In the rows, zero is written as 128.
Each row has a class, written after it.
[120 152 200 178 174 126  79  73  47 155 132 135 101 141 114 155 149  88
 132 104 177 101  65 119 174 111  45 126 117 132 191 100 184 123 126 174
 129 162 170 112 216] => Q723
[127 176 165 138  65 109 147 114 205 111 119 129 172 167 115 130 155 178
 185 107 120 144 117  54 193 104 102 103 127 134 231 127 137  71 118 115
 125 139  84 126  91] => Q723
[172 118 126 121 225 140 152 130 108 190 102  75 134 118 154 151 111 142
 135 160 131 129 140 136 125 196  67  97 118 123 159 124 138 129 109  87
 109 150 192  49 111] => Q267
[104 149 182 155  61 116 108 104 124 102 168 174 119 135 115 119 170 127
 151  82 159 105 103 113 139  63 103 114 167 125 176 126 170 116 126 133
 145 119  96 156 150] => Q551
[124 162 110  81  81 116  99  95 195  79 104 130 144 106 130 116 119 167
 119 108 119 158 142  94 149 114 168 166 108 136 142 116  74  92 117 151
 133 109  62 136 133] => Q894
[150 145 173 128 158 134  60  81  46 165 126 139  99 126 119 132 159  90
 110 138 159 124  80 167 196 112  68 108 132 114 164  88 175 110 110 128
 107 130 171  81 205] => Q759
[134 134 106 125 125 125 175 161 182 140 117  83 156 130 125 147 118 165
 157 114 108 153 154 100  94 180 135 118 110 124 139 151 139 116 132 118
 138 128 112 141  70] => Q431
[ 99 120 115 139  75 126 151 167 196 107 166 139 151 167 103 100 153 171
 147 145 102 145 172 118 109  99 181 139 162 109  95 165 113 120 139  75
 129 132  84 154  58] => Q261
[149 144 143 140 197 128 111 131  91 176 124  99 113 145 129 177 139 119
 130 130 151 132 118 125 127 184  71 134 116 110 169 122 176 107 133 113
 115 159 204  77 141] => Q759
[109 141 173 127 106 112  67  74  90  88 154 174 113  94 130 131 131 113
 100  67 164 126 103 111 127  91 117 129 122 133 155 106 145 116 123 169
 146 105 123 131 217] => Q894
[117 151 107 114  39 125 137 129 190  95 144 151 147 142 121  91 134 147
 143 153 108 149 163 126 126  98 191 134 147 111 112 137  96 104 133  90
 138 116  67 135  72] => Q357
[154 193 120  92 111 135 145  84 203 118  65  89 157 134 115 123 129 191
 132 153 108 183 137 111 230 144 129 157 105 153 177  87  61  72 106 143
 102 142  73 104 100] => Q723
[160  89  73  95 161 150 171 159 139 169  98 108 144 154 134  94 115 144
 157 152  95 123 130 141 147 174 120 128 114 112 102 155 116 126 111  76
 103 155 134  78  68] => Q357
[142  70 109 131 209 152 166 157  87 187 120  92 116 129 156 169  93 131
 119 101 139 117 118 126  76 225  75 113 103 138 126 157 171 164 144 116
 126 136 214  80 118] => Q30
[107 122 114 126 112 112 131 123  68 106 135 128 130  35 164 160  57  90
  46  71 144 112 138 127  41 129 145 126  83 145  96 123 111 173 126 190
 161  67 134 132 178] => Q267
[127 132 117 131 130 136 165 138 146 105 127 105 126 113 118 142 100 132
  95 118 113 152 156 102 101 156 150 175 124 129 101 141 123 136 132 140
 132 144 144 135 119] => Q66
[150 138 182 161 186 119  91  98  57 167 130 116  99 126 139 168 137 106
 135 113 173 122 100 147 112 137  55 129 146 130 172 109 196 125 112 146
 136 147 173 102 173] => Q551
[134 167 148 162 189 145 125  92 113 122 105  90  84 155 102 142 136 110
 102 150 148 131 128 130 155 139 121 202 125 119 130 119 145 123 133 166
 137 187 166 129 149] => Q66
[114 118  93 130  95 140 150 148 167 126 123 116 135 101 142 124 105 144
  86 146 125 167 174 146  89 137 182 142 128 130  73 137  86 142 133 129
 138 100  96 140  92] => Q30
[109 128 117 151 124 109 122 139 122 119 130 112 134 136 120 157 115 122
 115 101 134 131 143 113  95 115 162 174 110 131 113 149 135 131 129 171
 150 132 115 154 129] => Q261
[127 168 124 118  73 129 149 126 203 111 117 108 154 152 107 121 150 170
 161 117 114 149 140 107 156 138 149 118 126 126 166 133 125  92 136 125
 140 133  81 156  85] => Q431
[118 108 106 141 191 107 117 138  67 137 131  98 127  95 146 188  67 103
  75  91 145 120 146 118  37 155 132 172 107 144  89 139 153 157 129 187
 154 113 173 121 171] => Q261
[ 79 109 136 151  70 114 129 150 129 100 173 163 138 154 114 105 143 128
 140  97 122  96 128 108  93  63 154 129 144 120 112 166 150 151 134 119
 149 107  93 164 117] => Q261
[105 110 104 109  60 150 163 136 161  85 119 158 118 142 112  57 142 154
 134 105 105 111 102 142 166  96 141 146 135 137 100 150  91 144 121 103
 120 109  49 160  71] => Q551
[ 97 142 133 148  33 124 139 149 193 116 177 170 140 177 104  77 168 148
 180 159 116 128 156 120 117  72 177 113 170  79 128 163 132 110 142  58
 141 137  77 154  59] => Q357
[176 144 141 105 157 122 146 114 148 153 106  94 150 130 145 160 128 170
 176 111 129 153 122 110 149 178  64 116 130 145 203 111 160  93 104 111
 109 139 144  75 102] => Q551
[117 121  88 123 114 137 124 134 144 115 117 120 125 120 107  99 124 141
  93 173 111 163 161 169 142 104 197 173 140 131  53 131  72 138 115 117
 118 123  77 142 107] => Q261
[147 180 165 118 109 119 114  65 124 106 119 121 130  89 145 153 116 125
 109 113 149 146 132 127 154 128 121 114 103 148 189  84 124 101 118 165
 137 107 137  94 160] => Q267
[ 85 123 125 152 108 115 122 150 124 131 152 131 147  73 128 128  98 126
  89 144 132 156 156 127  63 101 152 131 136 121  71 128  93 158 123 122
 130 102  92 152 134] => Q723
[126 133 135 144 158 119 159 128 152 135 120  92 144 137 131 153 144 153
 144 140 141 113 152 108 109 138 111 114 148 122 166 123 139 124 135 107
 128 145 145 120 124] => Q140
[127  66  82 117 155 135 192 191 135 163 132  92 155  79 171 162  69 149
 111 109 116 161 164 111  19 209 128 106  94 136  77 164 128 170 138 112
 129  92 159 103  89] => Q30
[132 139 109 122 109 142 170 146 216 130 111  99 138 154 132 133 128 183
 134 161 114 178 180 127 112 165 170 143 134 128 127 145 100 106 141 100
 130 129 108 124  40] => Q30
[ 87  83  99 148  97 151 173 165 133 117 125 133 111 159 136 123 102 120
 112  50 130  82  99 110 103 152 131 154  65 138 110 185 138 170 160 167
 156 130 139 173  90] => Q30
[118 109 146 156 158 136 133 144  95 144 172 121 115 104 125 126 109 109
 102 149 131 139 150 132  62 130 119 133 152 102  78 143 159 168 131 104
 133 134 171 123 149] => Q66
[121 127 113 125 119 130 138 140 128 141 145 112 142  74 128 150 103 132
  86 118 127 168 172 141  59 156 156 124 143 122  78 118 123 137 132 146
 143 103 124 148 145] => Q431
[138 158 166 169 187 131 114 109  95 167 135 103 108 164 112 168 152 113
 129 106 161 121 124 131 119 160  85 133 141 108 170 117 195 107 137 165
 153 170 180 131 162] => Q431
[ 92 144 145 156 115 134 104 119 172  99 136 156  80 212  85 100 183 137
 168  99 148  88 102  98 172  93 134 194 123 106 173 164 135 105 148 138
 147 188  97 175 112] => Q894
[103 135 146 148 104 133 124 109 136 123 158 141 122 138 113 106 165 128
 135 147 146 102 133 146 133  83 127 111 162 107 138 114 127 141 144 109
 129 134 123 148 159] => Q140
[ 89  73  98 138 119 168 152 165 132 146 142 137 106 143 124  75 131 138
 122 142 122 100 117 160 120 131 135 118 125 115  72 171 120 184 147  77
 125 118 117 145  80] => Q30
[138 114 161 133 179 139 102  90  45 139 132 115 105  87 130 121 100  93
 104 138 142 129  95 152 136 130  86 112 120 133 118 113 165 168 109 125
 119 125 174  92 195] => Q66
[117 142 125 124  92  99 130 178 158 138 166 119 160  86 143 162 113 147
 120 149 121 181 189 109  30 136 160 110 137 102 115 141 128 118 130  77
 128  91 128 121  94] => Q759
[131 116 121 144 175 133 116 120  68 160 125 129 105 136 127 136 122  84
 115 129 150 102 118 143 104 138 118 153 130 105 105 134 158 137 129 145
 143 153 163 108 159] => Q357
[170 148 151  91 147 149 132  85 132 152 105 108 146 147 112 118 165 166
 168 133 121 145  98 129 219 164  70  68 146 134 196  94 162  89 111 102
 100 138 138  82 143] => Q431
[ 94 152 145 180 124 104 107 135  85 126 171 125 116  63 148 177  95  87
  63 111 167 117 173 125  14 109 150 142 124 112 109 125 133 157 139 169
 177 106 146 147 169] => Q267
[126 123 122 128 144 147  96 100  75 146 127 122 111  91 118 108 121 104
  79 138 139 133 121 174 136 120 126 116 146 123  79 101 130 146 119 148
 130 112 120 137 186] => Q431
[127 153 112 115  44 109 156 137 196  79 113 128 159 108 134 129 115 167
 123  92 119 156 156 107 117 105 166 150 133 146 139 136  96 100 111 143
 142 102  51 160  70] => Q551
[142 163 174 157 169 118  96 118 101 169 135 116 110 170 121 160 167 114
 151 140 162 132 110 126 145 136  80 117 126  98 192 123 193  94 128 110
 120 158 183  96 137] => Q759
[131  98 104 107 136 142 123 126  82 144 139 140 119 122 137  99 110 101
 131 138 123 112 115 157 105 138 124 126 120 117  90 135 134 154 127 107
 122 123 141  98 132] => Q357
[132 123 161 132 151 137 105 112  88 172 155 126 127 115 122 107 153 129
 148 147 141 128 112 163 131 124  86  56 154 107 136 115 176 139 119  86
 119 115 143 109 161] => Q431
[104 126 135 129  83 134 137 129 169 103 154 150 138 194 100  80 168 166
 184 140 110 117 119 120 172  87 138 116 146 123 153 158 137 124 132  68
 118 135  97 135  75] => Q261
[132 143 156 107 106 133 119  92 103 123 134 133 148 104 126 112 140 137
 132 102 131 129 102 133 155 122 102  72 126 135 149 103 154 125 115 135
 128  95 113 124 169] => Q431
[142 143 110  84  87 120 163  97 157  89 100 103 169  87 143 160 100 156
 102  74 122 133 135 100 141 159 129 125 105 169 163  94  98 116 133 169
 127 101 120 120 157] => Q140
[ 93 150 174 174  59 109 138 145 158 115 188 157 137 116 122 130 156 126
 130 137 148 133 173 117  69  77 160  94 171  99 138 140 132 128 138  94
 159 113 104 150 107] => Q267
[181 123 125  88 208 153 166 119 135 151  94  67 146 127 138 124 105 171
 151 155  99 152 123 115 167 207  71 115 104 135 155 132 142 124 108  76
  92 159 187  52 105] => Q66
[ 90  89 126 156 145 166 140 121  55 104 148 155  68 141 104  67 117  72
  90  95 140  68  64 156 144 105 107 162  88 116  67 166 154 201 144 154
 134 147 162 162 162] => Q66
[155 176 157 130 149 114 109  89 127 131 109 100 115 127 138 178 127 139
 131 102 154 144 125 121 129 153  92 163 129 144 188 100 158  93 122 173
 141 139 139 111 140] => Q551
[113 161 122 144  99 109 128 152 144 112 138 121 128 112 125 180 120 118
  86 106 139 159 169 110  69 143 169 181 110 115 117 134 119 102 146 159
 149 127 133 150 119] => Q759
[114 140 114 116  65 126 154 136 158 100 132 138 147  85 129 108 115 139
 102 135 117 133 154 128 120 107 171 111 133 126 118 132  82 139 118 109
 138  91  79 135 102] => Q267
[123 135 105  88  78 124 152 132 191  88 107 122 167 155 114 103 138 179
 157 116  91 131 129  97 176 111 157 136 123 147 148 147 105 110 117 109
 123 116  71 132  77] => Q261
[105 146 105 149 106 123 117 104  77 102 129 137  89  65 133 161  78  60
  32  79 156 119 141 154  84 121 176 194  92 139  87 105  92 160 136 238
 169 100 118 154 190] => Q267
[120 127 124 109  60 121 129 137 186 113 138 135 170 120 113  86 146 180
 144 182  95 176 166 143 150  78 187 103 174 126  97 133  89 119 104  57
 110  95  49 124  82] => Q261
[153 160 131 110 176 123  99 118 198 160 113  93 141 149 130 135 149 191
 172 169 125 167 160 105 149 162 110 136 140 103 184 121 118  81 114  67
 114 166 130  83 102] => Q894
[129 147 114 106 115 116 129 120 155 107 113 104 156 131 127 142 117 165
 131 130 110 152 149 117 127 126 159 150 120 146 134 129 113 114 119 131
 127 116 100 120 105] => Q261
[153 206 125 145 139 116 156 101 177 113  69  77 128 135 132 199 116 136
 101 112 146 145 168  97 142 166 150 197  98 139 194 110 102  74 129 206
 160 167 138 121 112] => Q267
[ 97 174 150 176  75 120 112 114 152 110 154 134 111 117 122 182 130 116
  71 104 169 153 177 124  80 116 187 186 145 126 126 114 133 113 156 206
 178 122 115 175 147] => Q30
[144  99 116 106 192 129 116 150  42 170 139 109 130  70 156 168  88 103
  74 112 135 143 128 150  54 186  85 117  98 122  90 121 150 151 125 125
 113 102 201  76 170] => Q759
[127 121 123 118  80 132 130 119 122 125 132 160 130 143 123  85 134 116
 134 125 125 114 117 141 149  97 144 115 134 110 120 142 130 122 120 110
 135 123 104 122 121] => Q357
[155 153 148 111 135 146 106  89 152 163 110 103 133 122 137 133 146 161
 139 173 137 168 137 154 184 148 114 100 140 133 166  94 132 102 118 103
 110 124 133  80 131] => Q30
[157 159 176 157 177 124  95  97 115 171 125 110 108 159 123 148 169 137
 166 145 162 126 116 138 161 127  60 124 170 113 200 110 186  95 111 106
 125 168 154  94 136] => Q551
[132 168 116 116  91 138 151 117 206 112 107 106 149 142 103 108 156 173
 145 161 110 168 158 122 166 132 164 123 157 121 131 119 102  88 128 107
 124 130  70 144  84] => Q431
[164 159 176  93 147 103  64  81 140 144 127 117 159 126 150 152 138 171
 168 109 143 154 108  84 153 146  74  72 119 119 226 110 172  73 108 101
 114 131 155  73 166] => Q894
[118 130 132 156 176 120 139 129  94 136 109  98 123 121 132 180  85 110
 100  73 145 125 110  96 103 173  90 176  71 149 142 132 135 134 134 200
 143 154 156 133 149] => Q723
[127 182 101 108  59 111 125 107 167  93 112 128 148  95 131 145  98 126
  87 121 124 161 176 122 107 121 209 187 123 127 108 108  84  95 127 183
 161 114  80 142 128] => Q357
[130 130 134 133 154 130 140 109  74 130 129 121 113  87 147 164  91 100
  80  81 151 102 120 125 102 164 103 135  97 144 141 118 135 150 132 171
 146 118 174 104 168] => Q267
[172 127 145 114 192 118 136 128 100 191 129 101 155 128 153 176 117 132
 161 119 134 129 139 106  99 193  72 104 136 115 176 121 186 104 116 110
 132 151 197  46 146] => Q357
[136 112 128 140 170 161 155 109  99 109  93 109  85 168 103 114 124 102
 107  91 121  97  76 108 193 157  81 176  90 135 138 143 158 143 132 161
 131 180 177 130 144] => Q66
[117 126  79  94  81 104 151 145 137  97 110 106 148  29 160 191  50 124
  68  35 126 144 155  94  28 167 163 199  84 173  85 127  90 149 130 223
 157  81  94 162 147] => Q551
[ 84 113  86 144 101 131 151 183 181 108 157 129 138 172 105  92 141 160
 142 153 100 116 166 123  95  99 184 167 148 107  76 179 102 149 141  81
 134 138  84 165  50] => Q261
[123  80  93 129 171 134 166 133  75 122 106 101 127 115 149 151  89 107
  89  54 138  64  99 109  97 163  83 136  80 147 126 140 141 168 141 177
 137 129 176 131 169] => Q140
[107 132 159 139 122 128  76 104 140 121 156 160 100 150 114  94 164 136
 147 140 144 132 119 127 132  90 125 129 144 101 141 134 136 119 130  92
 128 137 114 135 142] => Q894
[ 82  87 105 156 114 153 159 152  96  89 152 149  86 117 105  84  99  88
  68 109 118 107 125 141  87 106 160 178 121 117  32 165 114 193 143 142
 143 129 126 174 136] => Q66
